(in the rows, 128 means zero)
Facts:
begruk λ trifis; begu λ regris; bibru λ drobas; boklok λ radro
boko λ fifon; bruram λ klogu; dolumo λ griflokas; dreklek λ zavos
drobas λ susti; febim λ daklom; fedristo λ stogas; fifon λ tribren
flagres λ zeklik; flizo λ zudra; flubaflim λ boklok; fludruk λ skunoro
flutri λ klogru; getrek λ metrafis; giki λ skagrum; grame λ begu
gridrum λ teplutrem; griflokas λ flutri; grilafo λ mitru; gruski λ turo
kidris λ griskis; kigu λ betar; klatin λ stipon; kleta λ vepliza
klogu λ kodok; klovu λ gridrum; kodok λ digrin; kotrus λ klagror
kulotris λ flubaflim; liton λ plezes; metrafis λ platek; mitru λ rura
nadrak λ graflu; pavir λ piflun; pelarel λ fludruk; piflun λ bibru
platek λ dralutul; plezes λ klovu; plodrul λ vustun; raston λ kigu
refel λ famar; rorum λ fiflum; runuflon λ rorum; rura λ runuflon
skagrum λ flizo; skedril λ kleta; skekledrel λ boko; skestar λ zigogrem
skesuplir λ getrek; skigrin λ poklafli; skiplas λ grame; skunoro λ liton
staflun λ tisen; stestadri λ flagres; stipon λ bruram; stogas λ stestadri
sudrevis λ dridom; tafik λ kotrus; teplutrem λ dreklek; tetran λ kidris
tisen λ pavir; tribren λ vetrin; trifis λ drimel; turo λ zumal
vepliza λ nadrak; vetrin λ skedril; vustun λ vekleki; zavos λ listok
betar ζ gruski; betar ζ mefim; betrem ζ lepipa; betrem ζ dabin
betrem ζ klovu; betrem ζ flutri; betrem ζ febim; boko ζ fiflum
boko ζ kigu; boko ζ vetril; buden ζ leklotun; buden ζ dralutul
buden ζ puzur; dagre ζ boklok; dagre ζ kesu; daklom ζ teplutrem
daklom ζ regris; daklom ζ tragrul; daklom ζ skestar; drifli ζ raston
drifli ζ pavir; famar ζ skunoro; famar ζ drobas; fedristo ζ kleta
fedristo ζ gruflil; fedristo ζ bruram; fleko ζ klovu; fleko ζ baples
fleko ζ klatin; flubaflim ζ getrek; flubaflim ζ kigu; flubaflim ζ dolumo
fludruk ζ flizo; fludruk ζ skibovun; fludruk ζ kluzu; fludruk ζ rekik
fludruk ζ baples; fludruk ζ skunoro; fludruk ζ digrin; fludruk ζ pletra
flunurom ζ pletra; fonobre ζ vetrin; fonobre ζ vustun; gabral ζ plezes
gabral ζ vetril; gabral ζ runuflon; gabral ζ kodok; giki ζ skibovun
graflu ζ skibovun; graflu ζ nadrak; graflu ζ stusufi; grido ζ dolumo
grido ζ dilor; griskis ζ kleta; kesker ζ grame; klogru ζ tafik
klogru ζ liton; klogru ζ gavu; klogru ζ skigrin; klogu ζ stusufi
lasodek ζ regris; lasodek ζ vekleki; listok ζ lepipa; listok ζ drifar
listok ζ gavu; piflun ζ pelarel; piflun ζ tragrul; piflun ζ kigron
piflun ζ limuk; piflun ζ stener; pive ζ kesu; pive ζ tifizis
platre ζ staflun; platre ζ stafudres; platre ζ flunom; plodrom ζ kibim
plodrom ζ fifon; plodrom ζ ledrus; plodrom ζ stener; poklafli ζ kluzu
poklafli ζ vekleki; rabro ζ vetril; refel ζ teplutrem; refel ζ staflun
refel ζ bibru; refel ζ skesuplir; refel ζ griflokas; risti ζ leklotun
risti ζ platek; skedril ζ sasir; skedril ζ plezes; skedril ζ dreklek
stapla ζ tafik; stegros ζ stafudres; stegros ζ sostu; sudrevis ζ getretrus
sudrevis ζ buvu; sudrevis ζ stipon; sudrevis ζ platek; sudrevis ζ runuflon
supla ζ zeklik; takam ζ grame; takam ζ mefim; tisen ζ turo
tisen ζ sostu; tisen ζ grame; tisen ζ metrafis; tribren ζ skekledrel
tribren ζ grame; tribren ζ febim; zavos ζ skunoro; zudra ζ dralutul
zudra ζ febim

Known rows:
[131 132 120 131 132 125 128 130 125 125 132 128 133 125 125 130 125 127
 126 125 122 129 134 131 139 134 138 139 130 121 127 130 119 136 134 132
 126 134] : klagror
[138 125 126 145 122 121 127 122 127 129 113 135 115 130 139 123 104 124
 137 132 112 137 128 136 123 115 132 141 137 128 129 124 132 113 126 122
 130 114] : rekik
[114 138 102 186 126 140 119 124 133 120 145 139 115 132 107 138 150 132
 127 128 122 134 103 126 127 158 175 105 133 126 168 131 124 134 140 159
 120 138] : piflun
[121 120 133 156 157 113 118 144 137 128 142 188 121  89 136 151  92 123
 121  94 129  86 136 120 121 169 107 186 112 159 177 148 117 129 118 169
 118 134] : fludruk
[138 126 108 131 136 127 122 138 123 123 147 128 134 122 118 147 122 133
 125 108 113 127 125 142 133 150 138 165 135 143 149 143 111 147 134 129
 125 130] : betar
[127 127 145 112 113 112 130 133 135 119 134 105 146 152 133 110 194 132
 120 136 168 129 154 107 118 126 109  88 112 112  95 109 143 142 138 130
 128 138] : dilor
[140 117 136 123 114 125 129 125 128 134 113 122 121 132 141 122 111 127
 136 128 129 133 129 134 107 110 112 133 136 138 125 124 141 115 123 118
 131 111] : febim
[126 123 130 106 127 126 125 144 133 118 161 106 151 139 113 138 190 140
 117 113 157 121 136 117 118 157 113 111 117 138 128 130 127 162 138 134
 124 141] : gabral
[142 169 100 131 182 140 163 159 135 169 108 128 134 119 100 110  57 151
 155 112 185 118 112  86 175  59  87  73 117  68  62 128 131  94 106 114
 149 127] : kleta
[132 132 120 131 132 124 126 129 126 125 132 128 132 126 125 130 126 126
 126 126 122 129 133 132 138 134 137 140 131 121 127 131 120 135 134 130
 126 135] : zigogrem
[135 128 143 113 110 114 131 132 131 124 127 104 146 148 137 112 178 130
 124 133 152 132 154 116 117 120 118 102 126 109  97 111 141 139 142 130
 126 134] : kodok
[154 117 112 105 132 125 125 140 117 131 138 120 138 118 126 150  91 132
 129  98 104 126 132 155 129 134 122 194 147 150 140 149 109 146 132 114
 126 121] : klogru
[127 128 125 129 126 131 127 129 128 128 132 124 129 126 124 132 130 130
 128 124 127 128 125 130 126 132 130 127 131 129 133 130 126 132 130 130
 127 130] : skagrum
[116 139 122 187 126 122 127 113 135 121 116 153 104 139 131 113 139 120
 133 154 125 142 120 114 134 125 160  98 123 107 138 113 137 107 130 144
 128 126] : limuk
[128 128 125 129 128 131 127 130 127 129 132 125 131 127 125 131 127 129
 128 123 126 127 125 130 127 133 133 129 131 130 132 130 126 132 131 131
 127 130] : begu
[ 60  96 136  13 162 139 175  64  97 156 164 196 141  66 108 137 185 128
 121 131 164  89  90 160 155  61 144 130 141 120 139 139 114 171 118  97
  87 182] : supla
[131 131 122 128 124 131 127 130 126 129 130 122 133 127 125 130 132 129
 130 123 121 127 128 132 127 133 139 130 136 125 131 130 126 133 135 134
 125 132] : rorum
[135 124 142 114 114 114 131 129 131 125 124 109 140 144 138 114 160 130
 126 133 149 131 150 118 118 118 109 111 123 117 100 113 141 132 134 123
 129 130] : buvu

Rows:
No name comes twice in this set of rows, the named rows included.
[136 127 105 140 138 128 121 135 124 122 145 135 128 120 116 148 115 131
 127 110 107 129 119 141 135 153 144 165 137 144 155 144 110 142 134 131
 125 128]  famar
[129 138 116 176 127 117 127 117 129 122 116 147 113 132 134 116 124 119
 133 146 114 141 131 126 139 122 159 125 132 105 129 118 127 115 134 137
 128 127]  regris
[126 119 143 106 147 132 127 137 131 121 119 142 124 168 140 137 129 103
 182 170 164 144 120 127 116 104  98 164 126 166 117 119 132 116 122  87
 138 107]  skekledrel
[124 123 151 108 107 120 131 132 137 123 133 100 142 153 132 112 194 135
 124 134 172 129 145 107 105 126 102  77 114 122 102 109 151 136 135 131
 128 133]  dolumo
[149 112 119  98 130 130 125 141 120 133 139 118 135 119 126 151  91 136
 131  97 109 123 123 153 117 136 112 183 146 163 146 150 117 141 125 112
 128 118]  stapla
[134 124  99 148 148 108 146 145 126 121 141 157 146  88  93 142 111 150
 121 104 104 153 112 133 154 151 147 164  86 154 161 140 102 136 109 109
 138 103]  graflu
[119 138 103 173 141 129 121 129 130 115 148 147 119 128 112 141 141 129
 125 126 116 133 114 126 141 157 166 132 125 127 161 136 114 138 136 146
 123 137]  daklom
[138 121 120 153 131 101 153 132 128 128 108 157 134  98 116 118 100 144
 129 125 110 161 120 128 141 115 134 140  86 138 136 121 123 108 102 101
 143  91]  nadrak
[100 132 146 200 143 105 123 121 149 131 112 204  95 103 149 118 115 111
 128 137 149  96 137  94 116 147 124 121  99 123 161 116 144  94 115 180
 122 128]  pelarel
[131 120 147 161 146 104 125 130 134 125 111 187 114 110 162 124  88 117
 126 118 119 100 144 118 125 125 103 166 121 136 143 132 131 109 113 164
 126 130]  skunoro

The same nodes again, as new rows of numbers:
Known rows:
[151 129 136 123 140 126 152  87 120  62 136 145 104 131 129 119 133  76
 108 143 128  80 147 131 143 130 133 124 152  99 125 124 128 137 103 117] : dagre
[157 121 153 145  98 139 154 101 115  92 120 101  82 141 153  84 147  82
 121 144 128  82 127 150 142 127 125 124 152  95 137 108 129 146 135 129] : zudra
[141 125 139 137 112 139 159  93 102  68 130 122  96 139 128 118 149  82
 107 134 121  82 147 138 140 110 131 117 152 101 143 125 123 139 133 121] : betar
[165 117 154 127 114 137 152 117 113  96 110 102  68 137 162  87 141  78
 118 151 136  70 129 154 143 152 133 122 153  93 113 102 145 136 121 127] : betrem
[162 124 140 136 117 128 145  92 122  65 137 138 122 136 148 120 123  91
 102 154 139  87 143 141 159 109 130 123 140  99 123 119 139 142  92 115] : klogu
[155 121 139 133 134 127 150  88 123  69 136 143 113 133 134 111 131  75
 108 145 131  73 141 132 145 124 125 128 154  93 128 119 126 142 103 120] : supla
[169 101 105 165 141 124 155  63 148  63 126 169 118  94 142 120 119  68
 107 166 135  83 125 130 150 113  91 130 157  88 140 138 100 153 102 125] : limuk
[163 126 134 144 140 112 148  73 136  56 153 164 149 140 112 108 131  72
  99 128 141  60 134 120 156 107 123 140 160  82 130 120 133 148  86 119] : getrek
[164 124 131 138 124 133 156  76 124  71 137 143 119 137 125 106 134  76
 106 152 128  76 138 131 146 104 119 125 157  93 131 126 131 153 112 124] : drimel
[169  86 135 178 156 174 154  57 147  29 103 194 111  85 160 124  94  13
 151 117 149  92 136 144 118 106  97 167 143  63  97 124 125 147  91 129] : pelarel
[167 108 145 174 114 119 153  86 141  69 135 129 122 126 151  86 145  74
 110 129 143  71 121 140 157 119 100 141 157  75 140 114 123 151 115 128] : puzur
[167 120 123 151 132 119 153  75 131  56 138 156 132 128 129 116 138  72
  95 136 139  68 133 126 156 109 109 133 159  84 128 127 133 150 101 122] : vustun
[164 123 131 140 124 134 156  76 126  71 139 141 120 138 125 107 132  77
 105 153 130  76 137 129 147 103 118 124 154  93 133 125 130 156 112 125] : klagror
[163 114 147 157 133 115 147  77 141  64 152 153 144 136 124  90 130  73
 112 133 139  63 136 128 155 110 113 145 159  77 137 111 124 152  90 121] : sasir
[165 122 133 142 125 134 155  77 126  70 138 143 121 137 127 106 133  76
 107 151 131  78 137 132 146 103 119 124 157  93 134 123 130 156 111 124] : zumal
[167 119 155 171 119 104 143  77 152  72 162 146 157 138 128  70 125  77
 119 129 140  67 119 133 162 107 111 155 158  74 149 103 118 158  88 121] : runuflon
[163 119 131 144 129 123 154  84 129  64 136 149 123 126 133 113 131  74
 101 142 136  72 135 133 152 117 120 130 157  88 129 121 129 145 102 122] : skagrum
[161  99 112 158 117 136 164  96 104  58 129 160 153 125 120 117 136  72
  74 126 135  36 136 132 155  79 104 130 171  68 148 117 119 142 112 130] : stafudres

Rows:
No name comes twice in this set of rows, the named rows included.
[152 138 135 137  94 119 167 131  71  69 131 117 114 128 141 141 159  88
 119 128  95  72 115 153 138 116 132 114 131 105 164 121 130 114 127 123]  tisen
[150 111 175 150 122 123 142  99 133  84 139 119 105 133 148  69 125  81
 134 145 131  80 135 151 148 139 126 143 149  91 144  95 110 139 107 123]  risti
[162 101 193 132 132 203 127 107 107  46 103 139  94 153 191 115  83  50
 153 137 148 110 186 175 121  98 144 155 108  84  68 102 169 137  84 120]  fludruk
[168 110 155 183 112 110 146  78 152  72 149 137 141 132 142  72 132  76
 118 131 142  73 117 139 162 111 101 151 157  73 149 106 115 159 101 127]  platek
[176 101 107 159 123 143 158  73 133  77 129 166 144 114 133 109 107  75
  94 178 135  68 133 136 155  79  97 123 160  84 140 126 115 165 102 128]  regris
[143 122 183 126 138 120 134  98 129  81 160 132 121 149 121  67 115  81
 138 146 123  72 153 143 143 136 144 144 150  90 143  88 109 135  87 113]  gabral
[165 122 130 143 139 115 152  75 133  55 149 162 144 137 117 114 137  67
  99 131 138  61 136 122 152 108 115 137 162  81 126 126 133 150  93 121]  dilor
[166 123 117 154 135 117 158  67 138  49 141 162 136 126 127 125 145  68
  92 131 142  70 129 117 155 106 104 134 160  81 125 137 137 151 103 122]  kesu
[143 122 117 138 107 140 141  60 140  77 124 138 108 141 109  90 106  91
  79 133 161  81 147 128 166  99 142 123 176 102 129 107 116 163 110 114]  susti
[176 111 130 160 122 124 146  81 132  50 138 152 146 136 152 124 134  81
  84 139 154  78 143 134 168  93 100 135 147  80 117 133 147 153  92 122]  stusufi
[185 117 131 155  99 136 145  84 128  69 133 135 143 149 162 120 122  95
  91 166 149  93 145 142 171  73 108 121 136  93 118 131 160 167  96 121]  digrin
[151 122 165 132 140 118 142  90 132  71 158 145 133 148 117  82 123  76
 123 141 130  66 147 133 146 124 138 143 157  87 137 101 121 141  88 115]  rabro

The same nodes again, as new rows of numbers:
Known rows:
[112 142 142 130 139 145 135 122 129 118 122 134 132 124 133 130 120 147
 118 136 148 122 120 127 152 123 131 117 142 119 123 137 124 134 124] : rabro
[114 112  91 125 131 119 123 146 115 131 120 136 126 119 110 130 121 116
 160 113 102 133 133 136 126 122 128 140 108 142 129 136 110 114 105] : boklok
[108 146 134 125 137 150 138 122 134 122 121 129 130 128 135 129 123 144
 123 134 144 121 114 130 154 122 141 123 136 115 120 137 118 133 118] : flubaflim
[129 121 133 124 118 105 128 125 126 136 122 121 131 140 125 133 136 121
 129 132 125 134 128 122 122 137 126 130 128 128 129 133 135 124 137] : nadrak
[140 110 129 124 125 116 126 129 131 135 132 119 127 130 126 125 133 123
 136 125 122 131 126 130 114 142 124 135 123 126 127 123 125 125 134] : pletra
[122 132 143 130 146 149 126 126 135 119 128 131 130 111 132 124 118 145
 126 133 146 119 119 131 147 128 126 115 141 116 119 127 116 129 122] : flunurom
[142 107 123 124 122 113 124 129 129 136 133 120 127 130 126 126 134 120
 137 124 118 132 129 130 110 142 124 137 120 128 129 124 125 123 134] : kigron
[132 120 125 124 117 114 134 124 125 135 126 122 129 142 128 131 136 123
 128 128 123 133 129 127 115 137 129 137 124 130 131 135 131 129 135] : baples
[134 114 126 121 120 118 136 125 124 136 127 120 128 143 129 131 138 123
 131 128 121 133 129 129 116 131 133 142 125 131 129 136 133 128 135] : kodok
[105  83   5 153 128  79 108 110  95 120 104 164 157  96  92 126 123 106
 151 124 102 156 154 108 129  71  91 105 103 121 147 172 110 112  89] : zeklik
[132 117 122 123 116 110 133 125 122 136 127 122 130 142 127 132 137 122
 130 126 120 134 131 127 113 137 128 137 122 131 132 135 132 128 135] : stener
[127 134 121 125 108 135 135 132 126 135 136 112 125 129 134 133 130 116
 131 121 110 141 135 133 110 147 124 131 114 126 142 118 128 146 129] : pelarel
[143 107 122 124 122 113 125 128 129 135 134 118 127 131 126 126 135 119
 137 123 117 132 130 130 109 142 124 136 120 128 128 125 126 124 133] : ledrus
[139 108 128 119 126 132 134 132 131 141 137 114 125 134 130 133 135 126
 139 123 111 137 135 136 122 142 120 131 122 127 128 120 119 131 138] : klatin
[131 122 126 123 118 122 127 129 127 134 131 120 126 129 129 127 134 113
 130 130 118 138 125 128 106 135 128 140 123 128 136 121 139 130 133] : getretrus
[112 141 142 130 139 144 135 122 129 120 121 134 133 125 132 130 121 147
 119 136 147 122 120 128 149 124 130 117 141 120 123 137 124 134 124] : grido
[145 136 137 127  94 125 143 126 117 133 128  92 128 136 138 137 122 123
 129 115 124 135 152 131 117 158 124 126 118 137 136 138 125 155 116] : skigrin
[140 114 137 120 119 112 127 127 119 143 122 111 134 143 128 136 135 121
 133 130 124 134 138 126 117 135 125 136 127 140 129 135 140 124 134] : bibru

Rows:
No name comes twice in this set of rows, the named rows included.
[145 109 141 118 125 127 124 134 126 148 132 106 131 133 129 139 131 125
 141 125 114 137 142 132 123 145 112 124 124 136 128 118 127 126 137]  staflun
[108 153 140 132 127 151 145 124 131 115 125 123 126 121 137 137 118 145
 119 130 141 127 125 129 165 131 127 103 139 112 125 135 111 147 118]  giki
[124 139 125 132 117 124 136 123 127 118 124 122 125 128 130 131 126 128
 123 126 132 127 128 125 141 130 133 122 129 122 126 139 121 136 118]  skagrum
[ 90 117  28 145 157 162 108 119  98 129 102 160 165  78 109 124 100 134
 152 127 121 145 155 128 147  60  97  99 111 127 146 157 110 124  70]  supla
[ 98 192 199 144 139 130 142 185 142  97  99 166  64 127 109 119  88 127
 127 119 110 114 135 142 172 107 138 139 153 178 122 102 123 107 121]  drifli
[112 144 124 121 127 155 135 133 133 133 131 122 125 124 134 133 127 125
 130 128 120 134 125 134 142 125 133 125 124 120 131 117 123 136 123]  kulotris
[117 124 147 126 164 141 113 126 136 130 120 149 140 119 126 118 122 150
 127 142 151 114 109 129 136 118 129 126 144 123 116 123 130 108 134]  betar

The same nodes again, as new rows of numbers:
Known rows:
[141 119 119 136 123 125 126 116 127 117 133 126 127 121 105 117 128 134
 130 126 122 123 131 125 121 121 134 119 129] : kigron
[121 155 158 119 118 124 138 113 116 135 117 164 125 120 187 166 104 118
 118 125 116 121 123 124 119 109 122 145 102] : piflun
[122 117 122 125 124 127 126 137 139 120 125 125 125 122 108 127 132 130
 121 126 133 122 130 123 121 141 124 138 131] : kidris
[121 116 121 125 124 129 126 133 142 121 121 128 124 124 110 131 132 131
 120 126 129 124 130 126 120 137 124 145 130] : griflokas
[122 136 120 121 136 134 139 112 112 138 118 131 124 142 186 142 116 119
 122 127 118 139 122 128 120 108 122 129 110] : refel
[120 130 135 122 137 126 127 121 112 140 119 124 125 147 172 142 109 119
 120 127 120 128 121 125 118 111 121 118 114] : sudrevis
[118 143 155 123 143 222 154 128 114 116 122 122 125 143 186 115 171 121
 115 137 116 184 121 118 173 139 123 119 108] : klogu
[124 149 132 124 135 125 133 113 111 138 119 125 128 141 160 131 111 118
 121 128 117 132 121 125 133 108 123 117 112] : grido
[122 115 121 126 125 126 125 131 143 124 123 129 124 121 106 133 132 134
 121 126 131 123 128 121 118 143 125 139 134] : gruski
[127 168 125 125 138 125 130 112 112 143 119 131 125 124 162 138 114 120
 129 131 118 146 121 123 142 110 123 118 129] : betar
[128 117 119 125 123 125 126 123 136 119 122 128 125 122 108 127 130 134
 123 126 126 122 134 125 118 133 127 141 126] : skestar
[139 118 121 140 123 124 127 122 128 117 133 125 129 121 104 117 127 130
 129 127 124 122 129 125 122 121 134 120 130] : zigogrem
[140 119 135 144 120 123 127 134 135 122 133 123 128 120 104 116 144 125
 132 125 128 123 131 131 152 116 129 122 132] : pletra
[146 120 122 141 120 124 125 119 133 121 127 124 125 120 108 115 141 131
 132 126 122 122 134 135 144 114 135 128 127] : kluzu
[128 153 130 124 136 126 136 112 112 131 119 125 125 138 163 126 112 120
 123 128 117 138 122 133 123 108 122 119 110] : dagre
[125 155 136 123 136 127 131 114 112 135 119 125 126 135 159 127 115 118
 123 128 118 136 121 125 132 105 122 118 114] : fonobre
[139 119 128 142 122 124 126 130 134 118 136 123 128 120 107 118 137 129
 131 127 128 123 131 125 138 123 132 119 132] : rekik
[138 118 121 139 123 124 126 122 129 118 135 124 128 122 104 116 129 132
 131 127 124 124 128 124 121 125 133 120 133] : pabres

Rows:
No name comes twice in this set of rows, the named rows included.
[121 122 127 124 126 122 127 114 109 165 118 123 143 171 141 156 108 119
 116 134 116 121 119 121 168 129 120 113 112]  rabro
[128 117 120 125 119 126 127 121 141 118 119 138 124 121 112 134 116 134
 120 125 119 123 135 124 119 131 128 148 111]  staflun
[120 164 119 123 146 122 125 131 113 117 119 158 122 122 220 120 127 118
 166 142 149 160 117 117 115 138 119 120 165]  tribren
[134 116 125 142 120 123 127 127 116 136 132 125 132 137 102 130 117 134
 128 126 119 122 124 124 132 136 123 118 147]  fiflum
[134 162 121 124 137 125 137 110 111 138 118 131 124 133 168 137 113 122
 126 129 117 146 121 123 132 109 126 119 117]  stegros
[142 157 128 124 133 126 140 112 112 140 118 123 125 133 177 123 124 121
 127 127 117 143 123 139 148 107 123 120 107]  poklafli
[137 117 133 139 122 124 126 134 131 118 137 123 130 121 106 115 139 124
 133 127 129 123 131 128 137 119 133 120 133]  baples

